Below are the code and all the weights of a small trained network. Each question names an input and a class and asks about switching units off, where a switched-off unit gives its printed mean instead of its output.

import numpy as np


def w(rows, s, z=0):
    codes = np.array(rows[::2]) - 128.0
    scale = np.full(codes.shape[1], s)
    scale[-1] = z or s
    return codes * scale


def f(y):
    return y / 2 * (1 + np.tanh(0.7978845608 * (y + 0.044715 * y**3)))


def log_softmax(a):
    a = a - a.max(-1, keepdims=True)
    return a - np.log(np.exp(a).sum(-1, keepdims=True))


def net(x, mask):
    res = np.array(x, float).reshape(1, 7) / 4 @ E
    y = f(res @ A[0][:, :-1].T + A[0][:, -1])
    res = res + np.where(mask, y, B[0][:, -1]) @ B[0][:, :-1]
    return log_softmax(res[-1] @ U[:, :-1].T + U[:, -1])


A, B = {}, {}
E = w([
[119,186,118,237,146,98,47,140,115,204,255],'x0',
[100,130,122,142,100,153,116,144,146,119,123],'x1',
[227,41,190,196,226,214,65,122,186,124,96],'x2',
[121,124,128,136,137,119,122,129,112,112,126],'x3',
[64,74,107,102,169,118,74,147,87,243,53],'x4',
[127,119,126,123,123,144,140,129,134,137,140],'x5',
[129,136,127,132,139,118,116,130,117,117,119],'x6',
],0.0074)
A[0] = w([
[122,131,122,163,118,116,99,135,135,140,147,165],'N0',
[140,164,137,84,124,163,128,120,127,121,87,133],'N1',
[126,133,152,156,118,132,115,122,108,152,160,158],'N2',
[68,201,134,71,84,88,148,128,96,175,140,110],'N3',
[90,143,99,101,133,111,157,133,112,130,156,139],'N4',
[152,88,133,158,166,153,101,132,145,127,113,106],'N5',
[151,110,141,132,144,147,114,130,135,136,126,110],'N6',
[106,98,131,120,126,107,115,120,121,181,98,34],'N7',
[189,61,156,167,169,192,88,135,159,146,119,85],'N8',
[139,125,137,84,111,171,163,116,110,102,41,161],'N9',
[177,152,124,135,111,149,155,128,133,90,160,47],'N10',
[144,100,115,68,128,131,148,137,146,103,50,182],'N11',
[77,97,108,108,160,138,84,141,93,248,44,5],'N12',
[135,188,118,194,150,136,63,129,106,214,217,171],'N13',
[180,164,125,144,123,139,156,129,154,45,170,13],'N14',
[176,129,139,165,149,143,95,113,178,129,106,78],'N15',
],0.012,0.0017)
B[0] = w([
[140,88,135,109,152,133,153,108,147,139,132,157],'N0',
[100,97,124,147,165,112,117,147,126,125,131,153],'N1',
[151,88,134,129,151,123,140,127,142,140,103,157],'N2',
[154,177,48,129,104,108,159,126,56,125,63,227],'N3',
[119,151,92,129,90,167,130,131,109,132,82,172],'N4',
[134,156,75,94,91,102,157,110,92,111,110,184],'N5',
[113,145,113,141,115,112,131,144,112,106,103,152],'N6',
[135,150,145,132,100,162,119,124,157,93,180,161],'N7',
[110,188,50,118,88,114,163,138,58,137,82,233],'N8',
[93,43,128,140,166,128,149,152,168,143,120,205],'N9',
[126,156,191,148,134,137,84,126,132,128,165,169],'N10',
[113,48,122,131,185,98,112,132,167,169,124,205],'N11',
[184,200,235,157,111,159,82,101,162,91,233,233],'N12',
[83,4,142,107,190,117,139,153,187,126,93,250],'N13',
[168,176,212,135,125,161,59,103,149,139,210,197],'N14',
[106,170,90,117,75,134,154,130,100,141,111,183],'N15',
],0.012,0.013)
U = w([
[79,2,113,138,195,88,156,161,187,139,109,253],'0',
[123,216,23,135,59,102,175,131,34,114,84,12],'1',
[180,207,217,179,106,165,71,98,154,95,228,130],'2',
],0.0087,0.00051)

Each question gives the input, the list of numbers given to net, and the class t.
The units are the neurons (one row each of A and B). Each row of codes is followed by its name. A weight is (code - 128) times the scale printed after its matrix; where a second scale follows, it is the last column's (A, B and U).
mask holds one flag per neuron, in row order. A switched-off neuron (its flag False) gives its mean, the last column of its row in B, instead of its output. The means were averaged over made-up inputs and are rounded, as every weight is.
A unit's drop is (log p(t) with every unit on - log p(t) with that unit switched off) / (log p(t) with every unit on - log p(t) with every unit switched off).
unit that matters most: the unit with the biggest drop
k most important neurons: the k neurons with the biggest drops, biggest first
drop when u is switched off: that unit's drop, to one decimal
input [6,0,-6,7,-6,-2,-1], class 0: 2 most important neurons : [N13, N12]
input [-5,6,-5,0,7,-2,0], class 2: 2 most important neurons : [N12, N13]
input [-3,1,6,3,-5,-1,-4], class 1: unit that matters most : N8
input [-6,6,-2,0,7,-4,4], class 2: 2 most important neurons : [N12, N13]
input [-4,-4,2,0,-5,-2,1], class 2: 2 most important neurons : [N13, N14]
input [-2,-8,7,-1,-7,0,4], class 1: 3 most important neurons : [N8, N12, N15]
input [4,1,5,-1,1,-7,-8], class 1: 3 most important neurons : [N8, N11, N9]
input [1,-4,4,-3,4,-4,-6], class 1: 3 most important neurons : [N8, N14, N5]
input [8,-8,8,-5,-5,-6,-3], class 0: 2 most important neurons : [N13, N3]
input [-6,-8,-2,4,-5,0,-4], class 0: 2 most important neurons : [N12, N9]
input [-8,-1,-8,-1,-3,-3,2], class 0: 2 most important neurons : [N9, N11]
input [-2,-7,-6,-6,8,0,3], class 2: 2 most important neurons : [N12, N8]
input [5,8,6,-4,8,2,5], class 2: drop when N12 is switched off : 4.8
input [-3,2,4,3,4,-3,-6], class 1: unit that matters most : N13
input [-4,-2,5,6,0,-4,-8], class 1: drop when N15 is switched off : 0.1
input [8,-3,2,6,-8,0,7], class 0: drop when N12 is switched off : 1.0
